Here is a tiny trained network, its code and every weight. The questions are about switching its units off for an input and a target symbol, where a switched-off unit gives its printed mean instead of its output.

import numpy as np


def w(rows, s, z=0):
    codes = np.array(rows[::2]) - 128.0
    scale = np.full(codes.shape[1], s)
    scale[-1] = z or s
    return codes * scale


def f(y):
    return y / 2 * (1 + np.tanh(0.7978845608 * (y + 0.044715 * y**3)))


def softmax(a):
    e = np.exp(a - a.max(-1, keepdims=True))
    return e / e.sum(-1, keepdims=True)


def log_softmax(a):
    a = a - a.max(-1, keepdims=True)
    return a - np.log(np.exp(a).sum(-1, keepdims=True))


def net(x, mask):
    ids = ['ΔΘΦΨαβγεζηλμπστω'.index(c) for c in x.split()]
    T = len(ids)
    res = E[ids] + P[:T]
    r = res
    for j in range(3):
        rows = slice(2 * j, 2 * j + 2)
        q, k, v = (r @ M[0][rows].T for M in (Q, K, V))
        z = softmax(np.where(np.tri(T) > 0, q @ k.T / 2**0.5, -1e9)) @ v
        o = O[0][rows]
        res = res + np.where(mask[j], z, o[:, -1]) @ o[:, :-1]
    y = f(res @ A[0][:, :-1].T + A[0][:, -1])
    res = res + np.where(mask[3:19], y, B[0][:, -1]) @ B[0][:, :-1]
    return log_softmax(res[-1] @ U[:, :-1].T + U[:, -1])


Q, K, V, O, A, B = {}, {}, {}, {}, {}, {}
E = w([
[116,84,120,155],'Δ',
[170,94,68,215],'Θ',
[132,152,102,93],'Φ',
[168,154,208,113],'Ψ',
[7,164,89,140],'α',
[90,104,69,105],'β',
[103,137,221,82],'γ',
[130,163,84,134],'ε',
[202,187,131,36],'ζ',
[208,176,67,58],'η',
[137,167,112,76],'λ',
[225,186,124,115],'μ',
[120,91,115,202],'π',
[26,63,121,121],'σ',
[181,110,241,186],'τ',
[23,141,203,109],'ω',
],0.021)
P = w([
[251,41,8,198],'0',
[107,147,44,137],'1',
[130,133,68,151],'2',
[184,54,10,146],'3',
[128,136,15,135],'4',
[160,118,15,130],'5',
[170,118,5,127],'6',
[142,159,30,127],'7',
[100,176,34,110],'8',
[146,155,30,134],'9',
],0.0019)
Q[0] = w([
[128,122,154,149],'H1',
[175,136,144,110],'H1',
[102,129,145,158],'H2',
[126,182,86,95],'H2',
[160,6,151,138],'H3',
[114,134,147,162],'H3',
],0.014)
K[0] = w([
[52,77,28,45],'H1',
[103,158,104,199],'H1',
[154,202,94,253],'H2',
[112,128,86,88],'H2',
[208,137,128,255],'H3',
[67,164,124,97],'H3',
],0.0059)
V[0] = w([
[135,106,244,155],'H1',
[192,139,203,79],'H1',
[57,118,251,110],'H2',
[123,103,90,16],'H2',
[231,2,132,132],'H3',
[192,126,138,137],'H3',
],0.0093)
O[0] = w([
[54,231,120,116,209],'H1',
[192,88,200,134,151],'H1',
[63,129,229,68,208],'H2',
[135,69,207,8,17],'H2',
[68,82,167,120,252],'H3',
[183,255,200,145,189],'H3',
],0.0058,0.0039)
A[0] = w([
[195,71,74,101,92],'N1',
[155,71,126,22,119],'N2',
[89,49,191,86,197],'N3',
[122,113,180,158,75],'N4',
[94,89,135,50,93],'N5',
[122,39,108,84,142],'N6',
[76,204,29,92,253],'N7',
[193,43,234,179,125],'N8',
[252,245,99,38,181],'N9',
[123,125,139,222,123],'N10',
[189,168,128,103,97],'N11',
[97,121,14,77,133],'N12',
[153,157,179,84,134],'N13',
[166,155,92,1,71],'N14',
[202,254,61,211,94],'N15',
[153,133,234,180,152],'N16',
],0.0087,0.0057)
B[0] = w([
[195,42,119,64,151],'N1',
[91,21,176,174,167],'N2',
[156,213,180,114,201],'N3',
[150,105,68,167,163],'N4',
[138,97,147,172,151],'N5',
[166,103,126,176,149],'N6',
[211,159,136,85,242],'N7',
[92,108,79,163,234],'N8',
[116,152,145,205,254],'N9',
[3,134,61,63,200],'N10',
[41,125,102,135,155],'N11',
[95,62,86,37,187],'N12',
[146,113,176,194,169],'N13',
[27,153,164,172,190],'N14',
[138,101,109,122,195],'N15',
[144,220,134,41,252],'N16',
],0.0066,0.0086)
U = w([
[119,121,96,136,40],'Δ',
[113,133,18,180,76],'Θ',
[201,129,124,98,156],'Φ',
[232,167,160,113,2],'Ψ',
[116,146,53,27,39],'α',
[164,100,124,18,119],'β',
[208,134,208,51,44],'γ',
[254,168,74,85,226],'ε',
[113,101,183,213,35],'ζ',
[180,103,126,176,238],'η',
[162,119,137,125,76],'λ',
[247,162,119,198,83],'μ',
[60,127,45,179,7],'π',
[9,66,136,77,186],'σ',
[109,231,78,131,210],'τ',
[117,137,163,42,71],'ω',
],0.0078,0.0052)

Each question gives the input, a string of symbols that net reads in full, and the target symbol t.
The units are the heads (2 rows each of Q, K, V and O) and the neurons (one row each of A and B). Each row of codes is followed by its name. A weight is (code - 128) times the scale printed after its matrix; where a second scale follows, it is the last column's (O, A, B and U).
mask holds one flag per unit, heads first, then neurons. A switched-off unit (its flag False) gives its mean, the last column of its rows in O or B, instead of its output. The means were averaged over made-up inputs and are rounded, as every weight is.
A unit's drop is (log p(t) with every unit on - log p(t) with that unit switched off) / (log p(t) with every unit on - log p(t) with every unit switched off).
The circuit of an input: a set's keep is (log p(t) with only the set's units on - log p(t) with every unit switched off) / (log p(t) with every unit on - log p(t) with every unit switched off). Starting from the 12 units with the biggest drops (on a tie, the unit counted first), units are removed one at a time, each time the one whose removal leaves the highest keep (on an exact tie, the one counted first), for as long as the keep stays at least 0.8.
circuit, biggest first: the units of the circuit, biggest drop first
k most important neurons: the k neurons with the biggest drops, biggest first
heads that matter: for each layer, one digit per head in row order, 1 if its drop is at least 0.15 and else 0, layers parted by /
drop when u is switched off: that unit's drop, to one decimal
input τ Θ τ σ τ α α η η ε, target ε: circuit, biggest first -> [N7 H3 H2]
input τ τ τ τ σ τ τ ω, target τ: heads that matter -> 110
input Φ σ γ μ τ Φ τ, target τ: 3 most important neurons -> [N16 N10 N8]
input β γ τ μ α, target α: circuit, biggest first -> [H3 N12 N7]
input ω η τ τ η τ Φ γ, target γ: circuit, biggest first -> [N10 N3 H1]
input ε β λ λ σ β τ ε, target ε: circuit, biggest first -> [N7 N10 N14]
input Φ τ Ψ μ, target μ: 4 most important neurons -> [N9 N10 N12 N13]
input β ω τ η τ ζ μ μ, target μ: 3 most important neurons -> [N9 N10 N12]
input η ω τ ε Θ Θ γ α α α, target α: circuit, biggest first -> [N12 H3 N7]
input ω τ λ ζ, target ζ: heads that matter -> 010
input τ τ Ψ, target τ: circuit, biggest first -> [N16 H2 H1]
input ε ζ μ Φ μ Θ ζ, target ζ: 3 most important neurons -> [N9 N14 N2]
input τ τ σ τ τ Φ τ ω, target τ: drop when H1 is switched off -> 0.2
input λ τ τ τ γ, target γ: drop when H3 is switched off -> 0.0
input σ ε σ Ψ β β η β, target β: drop when N12 is switched off -> 0.2
